Here is a tiny trained network, its code and every weight. The questions are about switching its units off for an input and a class, where a switched-off unit gives its printed mean instead of its output.

import numpy as np


def w(rows, s, z=0):
    codes = np.array(rows[::2]) - 128.0
    scale = np.full(codes.shape[1], s)
    scale[-1] = z or s
    return codes * scale


def f(y):
    return y / 2 * (1 + np.tanh(0.7978845608 * (y + 0.044715 * y**3)))


def log_softmax(a):
    a = a - a.max(-1, keepdims=True)
    return a - np.log(np.exp(a).sum(-1, keepdims=True))


def net(x, mask):
    res = np.array(x, float).reshape(1, 7) / 4 @ E
    y = f(res @ A[0][:, :-1].T + A[0][:, -1])
    res = res + np.where(mask, y, B[0][:, -1]) @ B[0][:, :-1]
    return log_softmax(res[-1] @ U[:, :-1].T + U[:, -1])


A, B = {}, {}
E = w([
[85,158,72,212,165,243,174,87,124,47,149],'x0',
[137,138,124,129,142,131,122,141,135,123,139],'x1',
[212,151,198,224,149,83,119,137,59,61,33],'x2',
[154,143,49,97,90,94,202,209,232,61,49],'x3',
[131,127,133,128,125,126,131,129,132,124,134],'x4',
[181,254,188,107,47,118,146,30,187,113,159],'x5',
[125,127,132,128,128,129,132,126,126,130,118],'x6',
],0.0055)
A[0] = w([
[103,126,183,148,164,144,76,76,53,184,181,46],'N0',
[170,92,189,37,79,3,79,177,126,235,105,154],'N1',
[117,102,189,141,151,154,70,66,49,163,183,50],'N2',
[78,116,85,71,103,158,138,115,162,190,178,16],'N3',
[179,142,169,188,130,97,126,137,83,85,76,73],'N4',
[167,136,172,188,127,102,137,136,79,91,57,107],'N5',
[69,19,65,134,217,136,104,229,67,155,93,134],'N6',
[140,119,80,89,102,96,171,180,200,47,73,21],'N7',
[175,145,176,178,124,103,108,152,87,83,66,13],'N8',
[177,143,175,190,130,103,121,139,86,87,72,82],'N9',
[78,127,90,67,108,161,137,138,165,181,194,4],'N10',
],0.0054,0.003)
B[0] = w([
[181,119,52,194,86,57,236,222,207,194,64,179],'N0',
[74,107,92,233,157,234,173,99,21,17,127,255],'N1',
[183,138,63,189,81,71,234,229,208,191,64,182],'N2',
[119,66,62,91,164,77,86,101,151,114,176,160],'N3',
[104,60,73,70,162,83,92,88,161,149,180,171],'N4',
[88,76,76,55,174,110,80,112,160,140,185,181],'N5',
[220,253,230,91,23,78,92,30,122,77,135,253],'N6',
[163,119,91,184,101,103,225,206,190,206,76,174],'N7',
[112,55,44,91,147,73,109,111,159,141,161,157],'N8',
[90,57,73,53,163,84,70,92,169,144,162,175],'N9',
[107,48,41,70,162,52,84,79,148,127,178,160],'N10',
],0.0063,0.005)
U = w([
[162,119,80,176,91,67,199,254,188,216,65,36],'0',
[95,44,67,16,206,61,67,88,153,149,195,40],'1',
[114,137,153,118,137,159,115,123,113,126,123,254],'2',
[122,140,161,122,144,146,118,118,120,119,117,228],'3',
[126,150,161,123,137,161,109,142,112,125,135,215],'4',
[181,223,214,82,8,80,102,30,125,98,138,37],'5',
[77,96,80,229,182,239,157,108,55,34,131,46],'6',
],0.0077,0.0063)

Each question gives the input, the list of numbers given to net, and the class t.
The units are the neurons (one row each of A and B). Each row of codes is followed by its name. A weight is (code - 128) times the scale printed after its matrix; where a second scale follows, it is the last column's (A, B and U).
mask holds one flag per neuron, in row order. A switched-off neuron (its flag False) gives its mean, the last column of its row in B, instead of its output. The means were averaged over made-up inputs and are rounded, as every weight is.
A unit's drop is (log p(t) with every unit on - log p(t) with that unit switched off) / (log p(t) with every unit on - log p(t) with every unit switched off).
The circuit of an input: a set's keep is (log p(t) with only the set's units on - log p(t) with every unit switched off) / (log p(t) with every unit on - log p(t) with every unit switched off). Starting from all 11 units, units are removed one at a time, each time the one whose removal leaves the highest keep (on an exact tie, the one counted first), for as long as the keep stays at least 0.8.
circuit, biggest first: the units of the circuit, biggest drop first
most important unit: the unit with the biggest drop
top k neurons: the k neurons with the biggest drops, biggest first
drop of u: that unit's drop, to one decimal
input [-3,1,-5,6,0,-8,-4], class 5: most important unit : N6
input [7,-2,-8,-3,0,3,3], class 1: circuit, biggest first : [N10 N3]
input [-2,0,-4,-5,-4,-5,-1], class 0: top 2 neurons : [N0 N2]
input [1,-6,3,7,1,7,-6], class 0: top 2 neurons : [N7 N6]
input [-7,8,-7,-1,-7,-8,-3], class 4: circuit, biggest first : [N6 N1]
input [-8,6,-1,7,-8,-7,-4], class 2: circuit, biggest first : [N1 N6]
input [-4,-5,-8,6,-4,7,3], class 1: top 3 neurons : [N10 N3 N6]
input [4,-4,-3,-2,1,-7,2], class 5: top 2 neurons : [N6 N1]
input [-8,-5,7,3,4,7,1], class 6: top 2 neurons : [N1 N6]
input [6,-3,2,5,3,-7,5], class 5: top 2 neurons : [N6 N1]
input [5,1,5,8,6,2,6], class 0: top 2 neurons : [N7 N1]
input [7,-5,-8,4,-2,8,-1], class 1: top 4 neurons : [N10 N3 N6 N1]
input [4,-3,-7,6,4,4,-5], class 1: drop of N10 : 1.0
input [-7,-1,4,5,-7,-5,7], class 2: drop of N2 : 0.1
input [-8,8,-5,-6,5,-8,7], class 4: drop of N6 : 0.6
input [-7,6,2,0,-8,5,-3], class 2: circuit, biggest first : [N1]
input [-4,2,-6,3,8,8,-1], class 2: circuit, biggest first : [N6 N1]
